Here is a tiny trained network, its code and every weight. The questions are about switching its units off for an input and a class, where a switched-off unit gives its printed mean instead of its output.

import numpy as np


def w(rows, s, z=0):
    codes = np.array(rows[::2]) - 128.0
    scale = np.full(codes.shape[1], s)
    scale[-1] = z or s
    return codes * scale


def f(y):
    return np.maximum(y, 0)


def log_softmax(a):
    a = a - a.max(-1, keepdims=True)
    return a - np.log(np.exp(a).sum(-1, keepdims=True))


def net(x, mask):
    res = np.array(x, float).reshape(1, 7) / 4 @ E
    y = f(res @ A[0][:, :-1].T + A[0][:, -1])
    res = res + np.where(mask, y, B[0][:, -1]) @ B[0][:, :-1]
    return log_softmax(res[-1] @ U[:, :-1].T + U[:, -1])


A, B = {}, {}
E = w([
[142,113,122,112,119,146,110],'x0',
[123,181,149,139,152,123,107],'x1',
[134,125,126,125,125,135,122],'x2',
[192,125,141,34,19,1,109],'x3',
[253,154,189,44,185,180,214],'x4',
[117,163,161,141,140,124,116],'x5',
[190,5,156,176,209,55,73],'x6',
],0.011)
A[0] = w([
[102,145,120,40,42,47,66,172],'N1',
[62,167,96,179,7,208,102,248],'N2',
[157,143,178,20,55,33,182,169],'N3',
[196,182,98,62,118,153,214,136],'N4',
[185,104,163,55,152,1,70,118],'N5',
[143,179,171,80,113,218,248,229],'N6',
[27,124,101,157,29,173,109,215],'N7',
[111,124,76,192,213,231,133,254],'N8',
[209,11,196,207,223,52,69,160],'N9',
[54,86,105,190,122,83,59,190],'N10',
[86,40,20,119,165,51,18,184],'N11',
[239,73,138,173,221,125,172,169],'N12',
[117,158,160,138,123,70,116,104],'N13',
[81,135,76,118,72,185,156,221],'N14',
[136,128,148,108,175,245,226,178],'N15',
[7,131,85,133,172,116,107,158],'N16',
],0.0087,0.0065)
B[0] = w([
[229,222,87,178,57,18,225,217],'N1',
[78,159,55,126,213,47,98,206],'N2',
[200,186,128,2,160,88,145,234],'N3',
[127,184,168,37,86,181,116,199],'N4',
[165,110,220,88,106,84,142,209],'N5',
[79,125,55,32,60,214,202,227],'N6',
[116,119,55,133,202,62,84,197],'N7',
[56,59,115,234,147,184,109,213],'N8',
[223,45,213,185,96,182,146,251],'N9',
[53,105,154,177,96,68,50,201],'N10',
[104,117,197,171,85,68,117,215],'N11',
[199,25,177,135,177,203,134,211],'N12',
[147,128,124,141,103,118,166,147],'N13',
[58,204,105,115,226,104,86,182],'N14',
[51,103,126,131,88,189,197,206],'N15',
[140,63,92,113,165,83,87,176],'N16',
],0.009,0.02)
U = w([
[55,137,77,129,213,127,78,254],'0',
[32,137,119,113,111,204,175,101],'1',
[100,55,140,211,98,142,28,29],'2',
[189,105,139,186,147,249,152,66],'3',
[160,220,60,146,134,58,113,113],'4',
[162,204,100,69,65,166,126,104],'5',
[126,118,184,178,24,64,120,197],'6',
[219,116,181,73,174,144,105,112],'7',
],0.011,0.0029)

Each question gives the input, the list of numbers given to net, and the class t.
The units are the neurons (one row each of A and B). Each row of codes is followed by its name. A weight is (code - 128) times the scale printed after its matrix; where a second scale follows, it is the last column's (A, B and U).
mask holds one flag per neuron, in row order. A switched-off neuron (its flag False) gives its mean, the last column of its row in B, instead of its output. The means were averaged over made-up inputs and are rounded, as every weight is.
A unit's drop is (log p(t) with every unit on - log p(t) with that unit switched off) / (log p(t) with every unit on - log p(t) with every unit switched off).
The circuit of an input: a set's keep is (log p(t) with only the set's units on - log p(t) with every unit switched off) / (log p(t) with every unit on - log p(t) with every unit switched off). Starting from the 12 units with the biggest drops (on a tie, the unit counted first), units are removed one at a time, each time the one whose removal leaves the highest keep (on an exact tie, the one counted first), for as long as the keep stays at least 0.8.
circuit, biggest first: the units of the circuit, biggest drop first
most important unit: the unit with the biggest drop
top k neurons: the k neurons with the biggest drops, biggest first
drop of u: that unit's drop, to one decimal
input [3,-4,-6,1,0,-6,-3], class 4: circuit, biggest first -> [N9, N12]
input [1,4,-7,-5,1,0,-2], class 1: circuit, biggest first -> [N15]
input [4,5,-1,-2,-6,-4,0], class 0: top 3 neurons -> [N9, N2, N7]
input [-8,6,0,-2,1,4,8], class 3: top 2 neurons -> [N9, N12]
input [-5,-8,-7,-5,0,5,-6], class 0: top 3 neurons -> [N2, N7, N14]
input [-4,-7,5,7,-3,1,0], class 4: top 3 neurons -> [N9, N3, N1]
input [-6,4,1,-1,1,2,2], class 3: top 2 neurons -> [N10, N11]
input [-7,8,2,-5,4,2,0], class 1: top 2 neurons -> [N9, N15]
input [-2,-4,0,0,2,-2,-5], class 1: top 2 neurons -> [N1, N15]
input [-3,-8,-8,7,1,-5,8], class 7: top 2 neurons -> [N3, N12]
input [7,3,3,0,7,-2,-8], class 1: top 2 neurons -> [N15, N1]
input [-8,2,0,8,1,-1,-1], class 5: top 3 neurons -> [N2, N7, N3]
input [-6,7,-8,0,3,-6,5], class 3: top 2 neurons -> [N3, N9]
input [-4,0,3,-1,0,7,-6], class 0: most important unit -> N2
input [-3,-8,7,-3,8,-1,2], class 3: drop of N12 -> 0.5
input [1,0,-4,0,4,-3,-4], class 1: drop of N15 -> 0.3
input [3,-6,-6,-3,-2,6,0], class 0: drop of N9 -> 0.8
input [0,5,-8,5,-2,3,-2], class 4: drop of N8 -> 0.0
